Below are the code and all the weights of a small trained network. Each question names an input and a target symbol and asks about switching units off, where a switched-off unit gives its printed mean instead of its output.

import numpy as np


def w(rows, s, z=0):
    codes = np.array(rows[::2]) - 128.0
    scale = np.full(codes.shape[1], s)
    scale[-1] = z or s
    return codes * scale


def f(y):
    return np.maximum(y, 0)


def softmax(a):
    e = np.exp(a - a.max(-1, keepdims=True))
    return e / e.sum(-1, keepdims=True)


def log_softmax(a):
    a = a - a.max(-1, keepdims=True)
    return a - np.log(np.exp(a).sum(-1, keepdims=True))


def net(x, mask):
    ids = ['αζηλμξπψ'.index(c) for c in x.split()]
    T = len(ids)
    res = E[ids] + P[:T]
    q, k, v = (res @ M[0].T for M in (Q, K, V))
    z = softmax(np.where(np.tri(T) > 0, q @ k.T / 2**0.5, -1e9)) @ v
    res = res + np.where(mask[0], z, O[0][:, -1]) @ O[0][:, :-1]
    y = f(res @ A[0][:, :-1].T + A[0][:, -1])
    res = res + np.where(mask[1:13], y, B[0][:, -1]) @ B[0][:, :-1]
    return log_softmax(res[-1] @ U[:, :-1].T + U[:, -1])


Q, K, V, O, A, B = {}, {}, {}, {}, {}, {}
E = w([
[136,126,154,65],'α',
[133,162,249,138],'ζ',
[159,147,203,190],'η',
[158,96,148,42],'λ',
[157,157,119,108],'μ',
[121,76,166,116],'ξ',
[154,151,200,124],'π',
[157,105,50,148],'ψ',
],0.019)
P = w([
[37,63,138,113],'0',
[94,74,173,138],'1',
[127,81,163,120],'2',
[153,104,160,124],'3',
[169,121,138,114],'4',
[188,137,139,116],'5',
[199,144,110,75],'6',
[200,157,79,10],'7',
[213,188,96,73],'8',
],0.011)
Q[0] = w([
[143,125,72,134],'head 1',
[5,175,96,161],'head 1',
],0.014)
K[0] = w([
[126,145,142,117],'head 1',
[3,56,165,140],'head 1',
],0.011)
V[0] = w([
[222,255,198,105],'head 1',
[44,108,171,151],'head 1',
],0.0082)
O[0] = w([
[43,184,150,124,154],'head 1',
[75,252,101,109,2],'head 1',
],0.014,0.0032)
A[0] = w([
[71,78,219,179,168],'neuron 1',
[157,118,114,11,176],'neuron 2',
[73,135,207,103,123],'neuron 3',
[200,130,229,98,121],'neuron 4',
[95,123,163,42,3],'neuron 5',
[176,225,182,13,245],'neuron 6',
[89,149,39,91,134],'neuron 7',
[213,53,162,140,92],'neuron 8',
[185,55,240,142,176],'neuron 9',
[95,105,219,178,104],'neuron 10',
[164,131,175,177,90],'neuron 11',
[124,76,110,171,139],'neuron 12',
],0.011,0.0039)
B[0] = w([
[128,151,36,58,173],'neuron 1',
[71,171,132,225,199],'neuron 2',
[117,122,185,74,170],'neuron 3',
[141,93,32,131,212],'neuron 4',
[219,182,53,100,153],'neuron 5',
[186,49,212,189,207],'neuron 6',
[204,116,209,221,133],'neuron 7',
[117,212,156,164,244],'neuron 8',
[101,140,2,142,252],'neuron 9',
[126,146,131,86,168],'neuron 10',
[130,139,173,134,155],'neuron 11',
[151,92,191,31,166],'neuron 12',
],0.0054,0.015)
U = w([
[138,123,160,121,226],'α',
[167,159,127,12,76],'ζ',
[139,220,101,85,166],'η',
[166,155,63,147,135],'λ',
[138,145,164,164,3],'μ',
[45,91,78,53,175],'ξ',
[140,161,164,138,115],'π',
[171,132,127,138,95],'ψ',
],0.011,0.0027)

Each question gives the input, a string of symbols that net reads in full, and the target symbol t.
The units are the heads (2 rows each of Q, K, V and O) and the neurons (one row each of A and B). Each row of codes is followed by its name. A weight is (code - 128) times the scale printed after its matrix; where a second scale follows, it is the last column's (O, A, B and U).
mask holds one flag per unit, heads first, then neurons. A switched-off unit (its flag False) gives its mean, the last column of its rows in O or B, instead of its output. The means were averaged over made-up inputs and are rounded, as every weight is.
A unit's drop is (log p(t) with every unit on - log p(t) with that unit switched off) / (log p(t) with every unit on - log p(t) with every unit switched off).
The circuit of an input: a set's keep is (log p(t) with only the set's units on - log p(t) with every unit switched off) / (log p(t) with every unit on - log p(t) with every unit switched off). Starting from the 12 units with the biggest drops (on a tie, the unit counted first), units are removed one at a time, each time the one whose removal leaves the highest keep (on an exact tie, the one counted first), for as long as the keep stays at least 0.8.
units of the circuit, in order: the units of the circuit, biggest drop first
unit that matters most: the unit with the biggest drop
k most important neurons: the k neurons with the biggest drops, biggest first
drop of u: that unit's drop, to one decimal
input π λ ψ π, target λ: 4 most important neurons : [neuron 9; neuron 4; neuron 12; neuron 1]
input ξ η ψ ψ ξ η λ, target λ: units of the circuit, in order : [neuron 2; neuron 4]
input μ α η λ ξ, target ξ: unit that matters most : neuron 8
input ξ η ψ ψ ψ η, target λ: units of the circuit, in order : [neuron 9; neuron 4]
input ξ η ψ η, target λ: 3 most important neurons : [neuron 9; neuron 4; neuron 1]
input π α ψ ψ ψ ξ, target λ: units of the circuit, in order : [head 1; neuron 9]
input λ ζ λ η ψ ψ ξ, target λ: 2 most important neurons : [neuron 9; neuron 8]
input α α ψ α μ ζ, target ζ: 4 most important neurons : [neuron 1; neuron 2; neuron 3; neuron 10]
input α η ψ η η α π ψ ξ, target ξ: drop of neuron 9 : 0.3
input π λ ζ, target ζ: drop of neuron 2 : 0.2
input ζ π η ψ λ, target λ: drop of head 1 : 0.2
input ψ ψ ζ ψ λ ψ ψ ζ, target λ: drop of head 1 : 0.5
